Below are the code and all the weights of a small trained network. Each question names an input and a class and asks about switching units off, where a switched-off unit gives its printed mean instead of its output.

import numpy as np


def w(rows, s, z=0):
    codes = np.array(rows[::2]) - 128.0
    scale = np.full(codes.shape[1], s)
    scale[-1] = z or s
    return codes * scale


def norm(h):
    return h / np.sqrt((h * h).mean(-1, keepdims=True) + 1e-5)


def f(y):
    return y / 2 * (1 + np.tanh(0.7978845608 * (y + 0.044715 * y**3)))


def log_softmax(a):
    a = a - a.max(-1, keepdims=True)
    return a - np.log(np.exp(a).sum(-1, keepdims=True))


def net(x, mask):
    res = np.array(x, float).reshape(1, 2) / 4 @ E
    u = 0
    for l in range(4):
        y = f(norm(res) @ A[l][:, :-1].T + A[l][:, -1])
        res = res + np.where(mask[u : u + 3], y, B[l][:, -1]) @ B[l][:, :-1]
        u += 3
    return log_softmax(norm(res)[-1] @ U[:, :-1].T + U[:, -1])


A, B = {}, {}
E = w([
[183,204,152,166,175,114,102,136,97,117],'x0',
[125,153,129,146,80,134,121,253,143,115],'x1',
],0.0048)
A[0] = w([
[131,142,135,139,95,116,112,254,139,107,115],'0.n0',
[142,154,125,149,133,110,114,119,102,128,110],'0.n1',
[209,184,136,172,191,121,109,149,102,106,252],'0.n2',
],0.0061,0.0013)
B[0] = w([
[186,148,148,158,158,254,163,137,146,108,244],'0.n0',
[161,159,76,100,98,131,96,107,112,113,145],'0.n1',
[94,70,178,89,108,109,59,129,79,130,254],'0.n2',
],0.0054,0.0057)
A[1] = w([
[175,134,112,155,112,179,161,153,155,116,254],'1.n0',
[102,105,112,93,116,57,117,95,117,141,114],'1.n1',
[148,149,78,141,151,159,254,103,169,128,94],'1.n2',
],0.0075,0.00099)
B[1] = w([
[76,104,96,87,86,8,59,2,68,134,236],'1.n0',
[46,140,228,223,129,24,145,161,108,152,252],'1.n1',
[57,109,73,165,94,55,200,199,249,163,230],'1.n2',
],0.005,0.0039)
A[2] = w([
[167,138,58,111,124,178,208,156,186,116,51],'2.n0',
[98,112,2,84,84,132,130,128,200,125,105],'2.n1',
[177,144,154,61,151,200,113,150,102,117,2],'2.n2',
],0.007,0.00062)
B[2] = w([
[127,40,64,39,49,67,179,58,130,207,152],'2.n0',
[238,176,79,67,109,190,180,142,84,104,254],'2.n1',
[165,121,171,226,134,182,160,205,254,107,180],'2.n2',
],0.0051,0.0046)
A[3] = w([
[156,130,147,64,148,46,50,58,52,141,131],'3.n0',
[115,136,137,92,129,89,78,106,35,123,6],'3.n1',
[40,91,143,191,110,102,182,131,253,165,122],'3.n2',
],0.0053,0.0012)
B[3] = w([
[5,202,145,66,43,161,178,148,157,124,202],'3.n0',
[77,192,192,64,97,109,174,40,130,158,162],'3.n1',
[255,125,154,111,235,41,139,129,100,174,255],'3.n2',
],0.0062,0.0053)
U = w([
[187,101,128,143,235,28,159,122,124,172,173],'0',
[169,107,4,74,75,152,173,126,130,129,176],'1',
[14,175,173,83,106,118,123,98,111,135,177],'2',
[172,120,164,196,143,200,65,184,148,92,177],'3',
[95,113,69,141,178,138,102,112,120,115,18],'4',
[92,124,41,152,169,124,70,115,122,128,2],'5',
],0.014,0.0058)

Each question gives the input, the list of numbers given to net, and the class t.
The units are the neurons (one row each of A and B). Each row of codes is followed by its name. A weight is (code - 128) times the scale printed after its matrix; where a second scale follows, it is the last column's (A, B and U).
mask holds one flag per neuron, layer by layer. A switched-off neuron (its flag False) gives its mean, the last column of its row in B, instead of its output. The means were averaged over made-up inputs and are rounded, as every weight is.
A unit's drop is (log p(t) with every unit on - log p(t) with that unit switched off) / (log p(t) with every unit on - log p(t) with every unit switched off).
most important unit: the unit with the biggest drop
top k neurons: the k neurons with the biggest drops, biggest first
k most important neurons of layer l: the k neurons of layer l with the biggest drops, biggest first
drop of u: that unit's drop, to one decimal
input [-3,6], class 1: most important unit : 0.n2
input [6,1], class 3: top 3 neurons : [1.n0; 2.n2; 1.n1]
input [-5,1], class 1: top 2 neurons : [0.n2; 2.n1]
input [-6,-2], class 0: top 2 neurons : [0.n0; 0.n2]
input [3,1], class 3: top 2 neurons : [0.n2; 2.n2]
input [2,2], class 3: top 2 neurons : [2.n2; 0.n2]
input [-4,2], class 1: top 3 neurons : [2.n1; 0.n2; 1.n1]
input [-5,-1], class 0: 2 most important neurons of layer 0 : [0.n0; 0.n2]
input [-5,-2], class 0: top 2 neurons : [0.n0; 0.n2]
input [8,-2], class 2: top 2 neurons : [0.n0; 0.n2]
input [-1,7], class 1: top 2 neurons : [0.n2; 0.n0]
input [-1,8], class 1: top 3 neurons : [0.n2; 0.n0; 1.n1]
input [5,1], class 3: top 3 neurons : [1.n0; 2.n2; 1.n1]
input [-8,-3], class 0: top 2 neurons : [0.n0; 1.n1]
input [-3,4], class 1: most important unit : 2.n1
input [-8,-2], class 0: top 2 neurons : [0.n0; 1.n1]
input [4,-2], class 2: drop of 0.n0 : 1.7
input [5,-5], class 2: drop of 0.n0 : 1.7
input [2,4], class 3: drop of 2.n2 : 0.2
input [-7,-3], class 0: drop of 0.n2 : 0.1
input [7,2], class 3: top neuron : [2.n2]
